[100 = 0]
[145  92 106 110  96 102  98  94  70 106  73  64 112 110 102  91  93 108
  80  65 122 115 100  86  88  95 111 100  93  86  99  98  94  92 129  83
 113 118 107 112 106  98  95 108 102 116 124 102 105  98 123 102  98 117
  95 104  99 108  78 109 117 103] => 4
[111 100 101 100  97 101  96 100  99  99 104 100 109 101 103  94 100 103
  98 105 102  99 102 100  93  96 103  92 102  99 103 100 105  98  97  98
 103 104 104 100  99 100  98 104  98  98 104 103  90 103 102  97  96 101
  96  90  97  98  93 100  96 101] => 5
[101 105 102 101  97  97  98  98  95  98 110  91 107 102 100 101  99  98
 100  95 100  98 101 101 102  96 103 108  95 106  98 101  97  98  96  99
 105 105 101  98 101 102 106 100  99 108  95  98  99 101 103  97  97 100
  98  92 103  98  99  97 105 102] => 4
[ 98 109 100 101  98  95 101 100 103  99 104  93  95 100 102  99  99  94
  94 105  95 101 100 105 109 106 104 104 106 116  96  99 107 101 102  99
 104 104 103 100 102 102 104  93  98  95  90 100  98  98 106  99  98  99
  98  94 101 101  98 105  94 100] => 4
[ 93  92 142  93  92  96  97 101  79  96  99 107  83 111 100 106 111  79
  89  92 104 109 103  88 114  99 109 150 133 132 101 106  85  98  98 105
 108 117 101 120  98  92 110 106  87 115  84  77 106 102  94  86  91  96
 104 106 102  97 101  93 105 100] => 6
[101 111 110  92 101 104  91 101 102 101  82  91 113 110 109 118 100  97
  97  98 107 106 107 102 102  91 104 104 104  85 100 102  97  96 101 107
 104  94 109 109 101 106 105 104  94 101 104  94 113  95  98  99  99 104
 101 104  95 103  90 101 108 115] => 5
[101 124  89  92 106  98 107 103 106  97  71  65  81 102 101 111  88  75
  90  77 105 109  94 137 127 105  97 154  93 131  88 114 144 101 107  89
 105 112 108 107 106  90 108  68  99  49  76 104 121  88  73 104  90 104
  96  65 106  91  94 117  74  81] => 0
[124 110  89  98 109  89  96  94  96 107  98  39 126  96 101  96 100 114
 105  90 104  92  99  91 107 100  82  83  98 105 112  94 102 100  94  86
  93  91  91  82 104 107  89 112 100 126  85 105  89 104 113  88  98 106
 101 107 105  98  91 105  85  92] => 2
[112  99 111 103  97 102  94 100 110  92 111 101  98 108 100  84  98 117
 102  84 103  99  98  99 108  93 105 106 117  93  99 101  92 101  74  96
 106  98 105  96 101 100 102  90 104  99  89 101  90 110 113  93  96 102
  95  95 108  95  98  97  96 116] => 3
[ 80 118  82  95 100  73  97  93  87 106 107  67 104 108 108  96  95  95
  91 124 108  98 107  85 100  99  99 136 100 114  95  98 108  99  59  98
  89 120 101 104 100 103  95  97  99  91  76 109  92 103 114  96  91 110
 106  94  96  98  69 104  95  96] => 5
[ 63 118  76  85 115 105  94 110 127 107 135 132 101  86  97 116 105  98
 117 137  74  73  99 117 118 107 104 119 100 122 109 108 115 104  68 120
  97  83  92  87  91 100 105  93  96  76  63 100  98 105  60 102  95  87
 103  81  93  84 127  84  83  95] => 4
[ 82 119 103  95 105  81 100 100  94 110  92  76 114  90 111  95  97 112
 100 112 102 105 106  89 106  97 110 116  92 113  92  94 101  97  58 100
  93 122  99 108 100 103  98  95 105  93  81 110  92 109 108  93  90 107
 104  99  98  95  69  93 115 101] => 4
[ 79 130  57  85  99  59  91  88  91 114  94  33  95 114 114  93  91  95
  95 128 112  99 113  78  98  96  82 160  82 112  97 101 109 104  21  97
  83 120 102 114  99  96  90  99 105  73  57 114  90 110 113  97  89 117
 109  84  88  91  36 102  96  95] => 5
[116  97 118  99  99 104  95 100 110  89 111 103  91 110  99  82  97 128
 106  74 102  98  99  98 108  89 105 114 126  91  98 101  90 100  71  95
 109 100 104  87 103 100 101  84  90 103  84 101  91 115 119  94  96 102
  93  96 110  94 103  95  97 124] => 2
[ 92  91  91 119  95  83 112  95  79 105 139  77  86  83  85  78 102 107
 101 113  91  85  89  88 105 114  95  96  91 128 100  93  96 104  96  82
  98 117  88  78  97  95  92  94 109 112  84 103  73 112 116  95  96  92
  95  94 110  94 105  99  85  77] => 3
[ 44  94  50 155  88  93  87 109 106 122 110 128 138 107  95  81  86  99
 144 107 113  78 100 110  32  96  94   0  87  38  84  83 105 100  54  79
  93  68 105  59 109 115  80  88 116 106 140 130  86 150 113 111 114  95
  98  85  98  94  75 108 137 113] => 0
[108  83 102 104  91 102  91  97  87 105 136 136 116 100 101  92 109 118
 110 116  97  89 106  65  77  91 105  56 110  84 109  88  61  97  89 111
  99  96  96  95  95 112  94 124  99 153 119  94  75 111 131  94 106  98
 100 126  91 108 103  85 125 115] => 8
[ 99 102 101 100  95  96  93  98  84 104 117 103 113  99 102 100 106 120
 104 104  99  92 103  84  85  93 105  86  99  98 102  93  75  98  89 106
 101 104  99  96  98 107  97 112  98 133 103  94  85 103 114  98 101  98
  99 109  96 101 109  89 114 108] => 6
[ 99 108 101  99 100  93  99  99  97 101 101  90  96 101 101 102  99  89
  95 102  99  99  99 109 104 100 103  96  99 107  97 102 106 100 102  99
 104 103 103 100 102  99 104  93  99  96  93  98 103  96  95  98  96 100
  98  90 105  98  99 104  98  96] => 4
[104 102 106  94 100  98  96  99  96  99 109 101 102 106 100  96  98 107
  99  90 101  97  99  98 102  95 104 116 107  99  98 101  95  99  91  99
 106 104 102  96 102 100 102  94  95 106  91  97  94 104 104  95  95 101
  97  94 106  98  97  95 104 101] => 4
[ 94  98  86  98  95  91 106  98  85 100 120  82 109  91  95  93  99 109
  99 105  92  92  96  96 105 105  95  98  95 111  98  96 102 101 100  87
 100 115  94  95  98  97  89 100 103 109  94 101  81 106 106  94  99  95
  97  83 105  94 100 101  94  84] => 4
[117  96 108 101  97 104  97 101 108  94 105 106 103 104 100  82  98 119
 101  90 100 100 101 103 108  90 101  97 116  93 102 102 100  99  83  95
 107 100 105 100 100  98  99  99  94  94  94 105  92 112 108  91  96 105
  95  90 104  97  92  98  93 116] => 3
[128  93 120 101  99 107  90  99 118  82 113 113  89 116  96  66  95 146
 105  50 105  96  97  94 109  81 110 127 134  84  99 102  86  98  54  92
 117  96 106  87 104  96 101  78  81  96  77 105  91 126 125  86  94 106
  88  85 117  86  97  87  98 132] => 0
[139 112 109  80 111 109 100  90 110  85  88  68  92 100 107 113  98  97
  82 106  86 104 100 104 125  84 111 121  85 113 100 101 109 102 123 111
  97 119 101  96  93  98 110 116  98  90  91 108  92  81 104  99  97 103
  91  94  98 105 118  99  74 102] => 5
[ 59 114  75  95 100  86 108 100  71 123  85  66 116  81 103 147 107  40
  91 161  93 103 103 107  85 111  86  97  37 130  98 100 120 100 164 118
  81 120  90 115  96 103  99 129 126 118 124  89 111  68  61 115 103  98
 115 106  79 113  99 105 116  50] => 9
[ 97  85 104 104  91 101  91  98  89 105 129 121 116  97 101  92 108 115
 107 117  96  90 107  69  83  95 107  55 111  89 108  87  61  97  91 111
  99  93  98  93  94 111  94 122  98 143 115  97  75 113 106  95 106  97
 100 124  90 110 105  87 121 116] => 8
[101 114  93  96 102  95 103 100 105 101  89  83  88 104 101 106  96  85
  94  95 106 104  96 122 119 105 103 131  99 115  93 106 123 101 115  95
 103 109 105 105 103  94 106  83  98  74  91 100 109  88  89 101  95 102
  97  78 106  94  96 109  86  92] => 2
[117 114  85  97  91  92  93  94 104 107 108  76  88 112 104 110 100  71
  98 102  99  97 106  89 101 106  86 117 100  94 103 100 106 108 112 101
  93  90 103 104 102  97 104  93  97  94  91  96  89 100 101 101  97  99
 100  83  95  97  84 103  97 111] => 4
[123  98 127 103  99 117  99 105 113  99 103 121 101  83 101 106 107 110
 111  79  89 105  97 105 103 100 107  67 102 101 100  99  92 102 119 104
 108  93 106 106 101  99 105  98 106 111 110  95  99  95  90  96 100  91
  94  91 103  97 109  96 119 120] => 3
[ 93 101  97  91  89 101  98 101  94  97 101 115 113 101 103 115  98 101
  97  96 100 102 101 104  95  98 111 117  88  98  92 102 108  98 104 104
 106 111 102 109  98  99 105  95  97 102 108  94  92  96  96 100  98  98
  99  81  97  97 105  96 112  99] => 6
[ 97 109  97  96  99  96 102 100 100  97 101  86  93  93 101 107  98  88
  95 105 102 103  99 113 113 103 101 111 101 109  95 102 112 100 102  97
 102 103 104  98 101 101 104  88  98  85  91 100 103 100  96  99  96 100
  98  84 105  98  94 107  93  96] => 3
[103 107 100  98  98  96 101 100  99  98  96  88  98 102 101 101  98  91
  96 101 103 102 100 108 109 101 101  84 102 105  97 102 111 100  98  98
 103 106 103  99 102 100 103  95  98  93  92  99 102  97 102 100  96 103
  99  85 102  96  96 106  95  95] => 4
[105 103 108  98  99  96  97  99 101  97 108 102 100 105 101  94  98 108
  98  94 102  99 102  99 109  98 105 109 112  98  98  99  93 100  80  99
 102 102 103  95 101 101 102  95  96 104  91  99  95 106 113  94  97 100
  96  97 105  98  97  98  98 110] => 4
